What each symbol does to the items:
* | b v e f s g
gh | nb gm dn qb fr fl
qg | dj qt hd nt cc zm
mq | mf hq gd jd zc sn
pg | md zd sb bq bz gm
dh | rj nq ql fp rd cr
rp | pf hp cf cd qt ng
qd | qm pb hh tg cq bh
bl | tn hd th jq pb lq
nr | rz jg lg zp gd mf
hd | jq rg dp zm zf fc
nf | hd pf lb rg dj cc
zf | tm jn ft qg lb hd
hp | cd tr hb nm jt fg
jh | lp md gb bd dn nb
cj | tp mf rn lt bq dq
cf | jr hb qg ng rg nt
gd | bm zq zd sn lt nr
tl | zq dd zp ll jd tj
mj | rp ld hn hp hc hb
rr | jj gn nq cq qf tb
ld | hp ml jp tr lc rt
qf | gz bh hf jz dm rr
cd | mj nm ng ld nc jp
hr | rh nb zs dg tr tq
bz | sf dq bd sl qb pg
qj | bh ft cq bl sj th
rm | bb sm dd ql mz fd
ng | hn fg nt jp rp hc
bm | dq sn bq hl lg rz
lp | ml bd hr fr gq dg
sf | fl sl fr rn sb md
jr | cc ng dj hn zm jn
gb | hr gh cz nb ml gq
ms | dn bz lp sf nb fr
bc | cr qf rd gz jl fm
nb | dg qb gq sb jh ms
zh | hq rm tl bb fj ll
jt | nc cz mj zs jp hp
zg | rm cr qp sm qc zz
rt | fg gb jt hr ld zs
dd | ll zz fj fd zr dl
jl | dh dm sm nq mr bc
qz | qc jl rm dh zz ql
zq | sn ll zc qr gf jg
dr | th lb sj dp tn pb
gq | tq fl tr ms gb lp
qc | mz dh bb rj fd zg
tn | qj jq gn ft tg dr
sm | ql dt zz bc rj rd
dt | bc hh mr qf fp hf
rh | rt dg lc gb nm cz
hc | qt lc pf jt ng mj
ll | qr fd tj qp zh rf
lg | cj mq sl mf zd bm
zn | zz fm qc mr ql rj
ml | tr fr rh jh tq gb
zm | nf rp fc pf qg jr
dg | gb sb tq gh lp dn
hf | fm fz jl rr dt nq
dn | gq sf ml fl dg jh
mz | dl rj zr qz qp rm
dj | zf nt jq jn fc nf
dq | sl hl sd gd cj zd
fz | rr th dm gn hh qm
qr | tl qp jg dd hq fj
rn | bz bm md dq gm sd
rg | zm mj cc rp jn cf
fg | jp hr nc rh hp lc
qb | sb cj fl tp md bz
ql | zg bc fd cr qz zn
hl | gd tl rz zq mf zc
mf | lt jd bm gf nr hl
hq | jd bb zq zr tj qr
tb | dm sj gz qd rr hh
zp | zc fj mf tj sn gf
zr | zh zg qr rm rf dd
sd | pg rz qb zd rn tp
sb | gh tp ms gm bd sf
zz | fd mr mz rd zg qz
gz | dt jz fm hh nq jj
pb | tg zf qj tm dr bl
lq | dr fc tg lb bl pm
fj | tj mz jd dl qr zh
tj | jg dl gf rf tl hq
th | gn dp qd lq qj tg
sj | qd pm jz pb gn qj
tq | cz ms nm dn hr ml
zc | nr tj lt jg hl mq
fl | ms rn jh bz gh bd
rz | zd zp cj zc bm lt
zs | lc gq hp tq rt nm
pf | rg cd jr mj nt hn
md | bd bq gh sd sf qb
fd | qp rd dl zn rm qc
lb | dp jr pm cc jq zf
tp | gm lt bz lg sd sl
jq | ft zm lq nf tm lb
nc | hc zs rp lc hb cd
jj | hf cq fp fz gz dm
gn | cq lq qm dr bh sj
zd | bq zc tp nr dq lg
gf | mq zh hl hq zp zq
nq | fp qm bc tb hf gz
hb | ng rt qt fg mj nc
lt | lg gf dq mq rz gd
bq | sd nr gm rz sl cj
nm | ld lp fg ml zs rh
cz | zs dn ld gq rh tr
hh | qf qj jj bh tb fz
ft | bl nf dr hd pm dp
jg | zp rf mq fj zq jd
qm | tb tg qf sj fz jz
gm | qb lg sf cj pg rn
jn | qg hc nf qt jr rg
rj | qz fp zg jl zn sm
dl | rf qz zh qc dd bb
mr | rd jj rj hf cr jl
nt | jn nc zm hc cf pf
fp | jl tb cr dm fm dt
cq | fz dr tb th jz qd
rd | zn hf qz fm sm dh
qt | nt jt rg nc hn rp
sl | rn gd pg bm tp bq
tm | pm qg bl dj dp jq
sn | hl qr nr tl mq zp
dp | lq cc pb fc ft tm
rf | fj qc hq mz ll zr
tr | nm jh rt lp cz hr
dm | nq qd dt qm jj qf
tg | sj tm bh pm th tn
qp | dd zn rf zz bb mz
jz | hh tn rr qj qm cq
pm | pb dj tn zf lq ft
cr | sm gz zn dt dh mr
jd | gf zr sn zh jg tl
lc | jt tq cd cz fg ld
fm | mr rr dh jj bc fp
fr | jh pg dg md ms gh
bd | fr sd nb pg fl sb
fc | lb cf tm jr hd dj
bh | jz bl fz tn qd gn
bb | zr ql ll zg dl qp
cc | fc hn zf cf nf qg
hn | cf jp jn hb pf qt
jp | hb rh hc rt cd jt

The rows follow the links: the fewer symbols apart two items are, the more alike their rows tend to be.

Each row is also shifted at random along 6 hidden directions that mean nothing.

Some items, each with a row of numbers:
cc
[-232   64   78    3   78   51   27   52 -104   29  -94  -93  -36  -91  125  -72  -21  -68  -34   49   62  246  -49   -3  -33   80  175   84  209  -21  -26  160    9  -21  -33   23  -88  -83   12  -64  -21 -115]
jq
[ 367   44   28 -128   89  -19  -69  118 -115   -9 -117 -148   -8 -117  149 -118   -8 -104    6  -18   52  -83  136 -134  -76   47  102   96   73 -109    0    4   -2  -24   23   -6  -13 -128  -94  -21  -89  -12]
jn
[  30 -207 -119   47  -15   18   97   43  -92  -22   45 -142  -15  -82  155   12   29  -86  -19   23   43  226 -107   75   -9   20  171   87  114    6  -12  133   52    3 -131    5 -202   -8   27  -85  -44   12]
lc
[ 147  -41  -80  135  -34   57  -57   36  146  108  112   72    5 -111   25    1   46   19   88  -35  -56   73  -26  -73   17   68  130   20    2   27  -76   87   61  -83   55  -36  -78   -1  -25  -81  -19 -119]
nm
[ -61   97   27  170   17   79   25  135  -25   69  -31    3   -3  -62    5   16   32  105   66   11  -59   19  -53  -87   87   82  138    5  -45   24  -21   89   81  -70  116   56  -48  -84  -71  -99   20  -85]
bl
[ 137  -68   -7 -171   90  -50 -130 -106   24   44    7   22  -81 -143  126 -123  -28 -123   39  -62    1  -67  102  -94 -168   44   71   88  138  -51   40  -39  -57  -23  -19  -92   23   24  -32    8  -95  -76]
lg
[ -60   36  -98   18  196   65  -46  -39  -86    6 -129  -54  -19   99   48  -56   66   64  -23  132  -67   76   17  -54  103   79 -188  -95   14   35  -93    9  -20  114  134  -25  -22   58   45  -12  -24   18]
zh
[ 239  193   72  -21  -48   -6  -35   55   45  -29  -83  -30   88  150 -104   11  -34  -44 -118   45  124  112   53   45   55  -55 -137  -43    8  -58  -94   20  -59   62    2   16   81  -52   65   99   37   27]
jz
[-106   23  212 -201  -32 -106  113   -1  -38  -75   18   58   40  -64   -8  -22  -86  -21   -4 -106   24   40  -12   51  -83  -85   31   12  111  -19   34  -91   -3  -55 -152  -37   31  -34    7   55   33  -14]
rz
[ 437  160   78  -72   95   30   25   63  -76  -81 -128  -95  119  117   24  -63   61   41  -56  125    0   48   62    9   87   23 -209 -111   39   16 -161   -6    7   65   52   17   31  -37   47   16   29   46]
ql
[ 167  -43 -101  -15  -86  -89  -69   25   79   10   29   60    1   76 -128   73  -78  -46  -45 -114   71   -7   55  -39   49 -117  -76    9 -128 -107   23 -108  -68   50  -22  -75   24    9   -2  117  -32   88]
ld
[ 309    3   19  130    8   61  116  126 -141   -5  -46  -88  -19  -49   47   39   24   77   32   38  -32   23  -95    0   66   46  151   30  -31   28   43   87   86  -39   27   96  -91  -79  -52 -104   23   -9]
qb
[ -98   -6   92   28   54   58  143 -108  -79  -62    9   18    0   43   11   14   78  143   43  117 -132  -88 -112  124    1   42  -79 -100    8  164   36    4   61   -2    7   90   27   87   40  -75   90   10]
sf
[ -94   56   24   51  -12   38   78  153   23  -44   30  -12  153    9  -10    7  113  150   86   25 -121 -124   26  -51  125   24  -96 -117 -131   63 -137  -47  126  -61   85   26  -19  -46  -43  -66   49   36]
gm
[-184  138  155    3   49   70   63  -71   13  -29   -4   53   61   46  -21  -34   77  131   37  109 -107  -72  -34   66    8   59 -115 -118   31  137  -62   10   46  -27   56   64   86   39   41  -45   91  -48]
dj
[-140 -102  -63  -17  -47    0   -1   79   17    0   57 -103   37 -112  132  -37   31 -112   11  -19   51   79   23   -8  -51   20  140   80   84  -32  -62   72   42  -45  -84  -17 -111  -53  -15  -51  -54  -16]
tm
[ -98  -39   -2  -92  -17  -30  -23  112  -21  -21    3 -105   47 -112  118  -65   16 -102   15  -44   45  -46   93  -64  -65    9  105   80   49  -72  -37    3   31  -54  -49  -20  -48  -93  -59  -24  -61    6]
hc
[-149  165   97  105  -39   90  -90   31  156  119   37   69   13 -115   17  -50   11  -34   37   13   26  127   -3  -44  -47  102  185   54  122   12  -80  171   29 -108   59   19   10  -74   -4  -66   18 -215]
gh
[  19  -51   49   74   65   63  153  -77 -154  -51  -12  -15  -57   14   18   34   63  165   64   96 -149 -164 -126   87   14   49   -7  -63  -63  148  117   -5   74   -6   37  119    8   63  -13  -96   66   30]
jd
[ 236  -44 -144   -7   69    8  -53  -86   16    1  -40  -31    2  139   -3   -4    5  -59 -105   78   56  249   -9   49   67  -15 -172  -51   68   -9 -107   36  -78  143  -11  -73  -46   92  119   61  -24   41]
hr
[  31   44   10  134   33   59   66  133   -2   53   11   36   41  -65   13   13   42  116   71   -6  -84  138  -78  -72  122   62   88  -32  -10   42  -92   66  102  -66   72    3 -103  -57  -28  -94   26  -84]
rf
[ 223    6  -70   -7 -169  -43  -42   41  179  -39   85    2  139  128 -109   60    1  -80  -83  -25  111   62   64   71   51 -111 -148  -42  -72  -48 -130  -29  -36   38  -77  -44   26    8   72  102   20   91]
cf
[ -30   39  -24   80   63   66  -40   93  -86   61  -89 -108  -55  -87  113  -48    6  -55   -3   40   45   99   -4  -74   -4   90  186   96   79  -45    4  145   20  -19   51   38  -81  -95  -46  -77  -49  -80]
mq
[  60   31  -22  -12   12   25   44  -25  -31  -72  -51  -84   71  154   -8   12   43   -5  -93  121   45  108  -10  117   62  -20 -178  -79   28   34  -99   33  -23   97  -30   23   -1   39   99   33   33   79]
cz
[ 305 -188  -88  127 -155   27  102   32   49  -29  180  -15   39  -64   12   90   90   66  102  -19  -83 -215  -65   69   -6  -10   96    4 -154   86   56   -2  117  -89  -48   75  -58   28  -53  -99   33   68]
zq
[ -47   52 -144   39   -3   32 -182  -52  113   32  -25  -28   10  130  -55   -9   43  -49  -46   75   41 -135  129  -32   20   12 -180  -36 -105  -28  -56   -9  -70   84  114   -6   95   47   16   62  -33   60]
dg
[  58  153  164   86  141   84  104   15 -131   32 -106   45  -44  -30    9  -21    9  170   52   75 -116   98 -125  -20   70   98   60  -57   65   98   10   72   62  -33  103   67  -12  -29   -9  -93   67 -124]
pb
[-141   37  104 -173   77  -29 -132 -144   80   67   12   96  -77 -145   82 -134  -45 -108   38  -55    5  -30   85  -68 -197   52   81   70  193  -23   32  -13  -68  -53  -17  -81   81   23   -8   22  -54 -151]
fp
[-186  -42   37  -71 -139 -125   88  118  -16  -74   43   26   60   26 -116   94  -81    7  -15 -156   46  -79   14    5   41 -153  -13    4 -143  -82   59 -152    8  -25 -101  -24   13  -55  -41   88   16  125]
lb
[ 120  -60   21  -97  -65  -20  -53   -5   16  -29   49  -96   -3 -117  114  -64   24 -126   31  -18   44 -245  107   -1 -180   11  120  104   29  -32   68    3    7  -67  -63   41   43  -46  -69  -29  -49   13]
sl
[ 114    7  -31    3  141   61    2 -102 -119  -37  -86  -56  -51   77   39  -36   81   97   21  140 -106 -196   10   13   13   73 -154  -81  -53   88   43  -32   -2   77  115   65   62   77   -1  -39   11   60]
hq
[-189 -150 -260   73    5    9  -72  -97   49   21   20  -27  -36  149  -34   58   10  -55  -86   55   49  158  -23   53   75  -34 -148  -23  -41   -9  -41   22  -79  146   -6  -60  -63  125   94   55  -40   89]
rd
[ 246  -20  -58  -51  -12 -104    2  113  -54  -19  -62   14    2   61  -97   59 -105  -11  -56 -128   67   86   29  -83  105 -116  -56    8 -101 -132   18 -120  -50   57  -22  -82  -34  -46  -22  109  -38   99]
cr
[-145   -7   25  -27   -6  -81   34  -24 -100  -12  -67   54  -97   66 -116   70 -128    8  -56  -83   49   23  -46    6   25  -95   -8   22  -64  -68  152  -90  -73   59  -31  -10   33    6   -9   93    4   60]
fd
[  65   -3   -9   10  -75  -48   38  -30  -45  -44  -36   -6  -31  142 -122   93  -87  -29 -107  -10  104   53  -44  105   31 -107  -67    8  -60  -43   92  -28  -74   88  -67   30   38   19   52   97   32   98]
rm
[  87   92  -11   11  -16  -35  -44   16   -2    8  -85   18  -20  128 -121   47  -87  -33 -101  -19  102  117   12    3   68  -72  -82   -1  -38  -83   12  -17  -90   83   11  -20   45  -16   35  108    4   42]
hl
[-147  128   45  -14   83   58  -49 -136   59   11  -53   28   24  123  -18  -50   30   -3  -74  134   16  174   -7   78   17   44 -175  -88  128   63 -115   71  -62   80   37  -15   63   79  122   35   40  -54]
bz
[ -49  -58  -77   39   49   31   66   64   11  -34   44   -6  110   23   30   -1  117  129   67   43 -131    3  -13  -31  126   28 -128 -118  -70   77 -152  -43   96   -3   52  -34  -83   36   11  -60   14   46]
tq
[ 312 -160  -31  100   40   60   74 -201  -27   44   88   79 -138  -60   43   30   30   88   82   54 -131  -50 -161   94  -71   67   97    7   33  151  147   46   32  -24   -6   48  -26  141   15 -104   30  -64]
jr
[ -51  -83   -7   32  -52   30   72   50  -63  -25   24 -132    0  -82  120   -4   24  -81  -13   35   58   80  -52   75  -61   25  177   91   92    5   19  128   45  -36 -100   62 -101  -49   -3  -72  -11  -11]
bb
[ 227  138   -8  -31   34  -18 -187 -109  193  108  -21  160  -15   86 -110  -32  -86  -82  -88  -24   90  282   48  -40   14  -16 -117  -27  116  -61 -112   23 -138   70   37 -134   72   57  103  131  -14 -112]

From each start, follow one symbol. Which item do you reach?
Answer with the item's name.
new walk
[ 211 -106  -28  -90  -16  -14  -21  -11    0  -10   45  -93   -5 -120  145  -68   17 -129   10  -15   45   -9   44   11 -128   25  124   95  120  -26    5   49   10  -39  -93  -11  -50  -21  -14  -36  -59  -22]
v: rg
new walk
[ 136  -85  -89  127  -74   56  -12   35   52   53   84  -39  -15  -91   59   21   45  -25   47    3   -4  -17  -35   -2  -28   45  169   73  -14   19   15  104   59  -64    0   40  -76  -19  -35  -85  -20  -43]
b: ng
new walk
[-113  -57   56 -110    5 -109   78   14 -130  -56  -37   28  -58   -6  -45   39 -105    8  -13 -115   15  -45  -23  -11   -8  -96   14   28  -44  -63  139 -134  -29   14  -76  -29    6  -12  -37   67   -7   75]
f: fz
new walk
[ -34  -32   78 -169   -1 -104   81  128 -125  -84  -40  -54   44  -65   35  -20  -51  -20    9 -114   22  -77   60  -59  -12  -78   27   32  -22  -88   34 -130   21  -28  -83  -35  -24  -94  -73   34  -31   82]
v: pb
new walk
[ -95 -164 -100   22  111   40  122 -113  -67  -48   33   -6   13   66   68    8   92  103   13  105 -129  151 -126   96   83   37 -147 -116   48  139  -80    0   44   74  -22  -33 -113  145   94  -59   24   43]
f: zd
new walk
[  -8    5   97   42   55   53  172  -20  -86  -43    9   24   34    7   14   18   62  165   52   76 -132   37 -131   83   63   39  -33  -97   22  138  -23   15   90  -27   -1   57  -40   37   31  -85   86  -19]
f: bz
new walk
[-163   36  -80    6   88  -60 -112   17  -63   76 -128   77 -133   51 -106   28 -128    8  -36 -104   36   17   38 -156   68  -44  -26   32 -103 -131  106  -96 -105   82  102  -75   30  -11  -53  100  -64   20]
s: rd
new walk
[-112   32  -14  110  -80   66  -37   91   33   42   25  -80    0  -92   57   -4   36  -49   32   17   42  -84   24  -23  -44   57  186   88  -14  -18   19  121   48  -78   29   81  -19  -93  -66  -77  -14  -50]
b: cf
new walk
[-173   50  -62   53  -48   26  -48  -44    7  -28  -47  -62    2  167  -80   47    8  -32  -90   91   78  -55   27   85   25  -36 -135  -25  -81  -10   17   18  -64   97   26   64   74   32   50   63   20   93]
e: gf
new walk
[ 422   36   26   53    7   30   33   93  119   51   90   99  108  -91   14  -21   58   97   92  -39 -101  154  -31  -78   92   50   31  -69   34   51 -182   21   99  -94   38  -71  -84  -25   -2  -68   24 -115]
g: gq
new walk
[  94   63   47   65   37   51   18   35   55   26   40   75   54  -44   -2  -16   76  138  105   15 -136  -89   -9  -61   52   68  -20  -79  -52   84  -71  -16   85  -71  103    8    8    3  -34  -74   40  -62]
e: lp
new walk
[-124    6  -94   32   11   39  -53  -83   27  -24  -24  -51   12  146  -27    8   47  -23  -66  112   29  -19   29   71   25    3 -174  -54  -32   26  -44   21  -52  101   32   20   43   72   68   37    8   70]
e: nr
new walk
[ 127  123   83   98  125   99  -15   -4 -144   85 -143  -59 -134  -74   89  -52  -30   -7  -11   88   23  139  -77  -26  -36  127  208   90  153    6   84  184  -12  -11   75   82  -31  -63  -21  -87   -8 -147]
f: jp
new walk
[ -52   -2  -83   10   77   45  -27  -72  -15  -30  -42  -53   20  120   17  -18   74   27  -36  126  -33  -10   21   37   49   31 -190  -85  -15   56  -72    2  -22   94   59    7   16   74   58    3    5   60]
f: mq
new walk
[  28 -165  -24   87  -34   35  171  -66   -7  -35  136   47   17  -27   20   63   76  131   82   30 -144   -9 -160  118   30   14   16  -66  -32  156   15    7  106  -49  -59   36  -83   98   30 -100   64   14]
e: gb
